Below are the code and all the weights of a small trained network. Each question names an input and a class and asks about switching units off, where a switched-off unit gives its printed mean instead of its output.

import numpy as np


def w(rows, s, z=0):
    codes = np.array(rows[::2]) - 128.0
    scale = np.full(codes.shape[1], s)
    scale[-1] = z or s
    return codes * scale


def f(y):
    return y / 2 * (1 + np.tanh(0.7978845608 * (y + 0.044715 * y**3)))


def log_softmax(a):
    a = a - a.max(-1, keepdims=True)
    return a - np.log(np.exp(a).sum(-1, keepdims=True))


def net(x, mask):
    res = np.array(x, float).reshape(1, 8) / 4 @ E
    y = f(res @ A[0][:, :-1].T + A[0][:, -1])
    res = res + np.where(mask, y, B[0][:, -1]) @ B[0][:, :-1]
    return log_softmax(res[-1] @ U[:, :-1].T + U[:, -1])


A, B = {}, {}
E = w([
[93,254,134],'x0',
[30,57,63],'x1',
[117,121,165],'x2',
[81,186,207],'x3',
[136,155,136],'x4',
[120,66,188],'x5',
[125,111,56],'x6',
[156,131,49],'x7',
],0.0078)
A[0] = w([
[204,175,159,123],'neuron 0',
[128,171,65,153],'neuron 1',
[52,133,175,219],'neuron 2',
[218,108,102,189],'neuron 3',
[56,137,141,247],'neuron 4',
[162,246,104,102],'neuron 5',
[247,113,117,111],'neuron 6',
[110,60,130,79],'neuron 7',
[122,137,79,254],'neuron 8',
],0.011,0.0048)
B[0] = w([
[185,111,210,213],'neuron 0',
[228,64,77,200],'neuron 1',
[128,170,2,255],'neuron 2',
[189,89,85,241],'neuron 3',
[112,156,36,241],'neuron 4',
[230,104,182,250],'neuron 5',
[153,89,123,222],'neuron 6',
[121,55,219,187],'neuron 7',
[176,89,2,233],'neuron 8',
],0.0068,0.0056)
U = w([
[135,183,11,254],'0',
[162,191,178,63],'1',
[185,50,169,133],'2',
[128,157,196,105],'3',
[92,110,159,10],'4',
],0.012,0.0045)

Each question gives the input, the list of numbers given to net, and the class t.
The units are the neurons (one row each of A and B). Each row of codes is followed by its name. A weight is (code - 128) times the scale printed after its matrix; where a second scale follows, it is the last column's (A, B and U).
mask holds one flag per neuron, in row order. A switched-off neuron (its flag False) gives its mean, the last column of its row in B, instead of its output. The means were averaged over made-up inputs and are rounded, as every weight is.
A unit's drop is (log p(t) with every unit on - log p(t) with that unit switched off) / (log p(t) with every unit on - log p(t) with every unit switched off).
The circuit of an input: a set's keep is (log p(t) with only the set's units on - log p(t) with every unit switched off) / (log p(t) with every unit on - log p(t) with every unit switched off). Starting from all 9 units, units are removed one at a time, each time the one whose removal leaves the highest keep (on an exact tie, the one counted first), for as long as the keep stays at least 0.8.
units of the circuit, in order: the units of the circuit, biggest drop first
top k neurons: the k neurons with the biggest drops, biggest first
drop of u: that unit's drop, to one decimal
input [3,0,-1,-5,-8,1,-5,-7], class 0: units of the circuit, in order -> (neuron 5; neuron 0)
input [-7,1,-6,5,5,0,-7,-7], class 3: units of the circuit, in order -> (neuron 8; neuron 3; neuron 1)
input [-8,7,3,5,-2,-3,-1,-2], class 4: top neuron -> (neuron 7)
input [-2,-1,4,4,4,7,5,-4], class 0: units of the circuit, in order -> (neuron 2; neuron 5)
input [6,-4,6,2,-1,-7,-6,8], class 2: top 2 neurons -> (neuron 5; neuron 1)
input [2,-8,-8,0,-3,0,-2,-2], class 2: units of the circuit, in order -> (neuron 5; neuron 0)
input [-6,-8,2,-6,1,0,8,8], class 2: top 3 neurons -> (neuron 6; neuron 2; neuron 4)
input [5,-4,-4,-6,-3,-5,1,3], class 2: top 2 neurons -> (neuron 5; neuron 2)
input [3,7,-2,6,4,7,5,-7], class 0: drop of neuron 2 -> 0.2
input [-3,5,6,5,-3,5,-4,-2], class 0: drop of neuron 5 -> 0.1
input [1,8,-4,4,-3,3,-2,-7], class 0: drop of neuron 2 -> 0.3
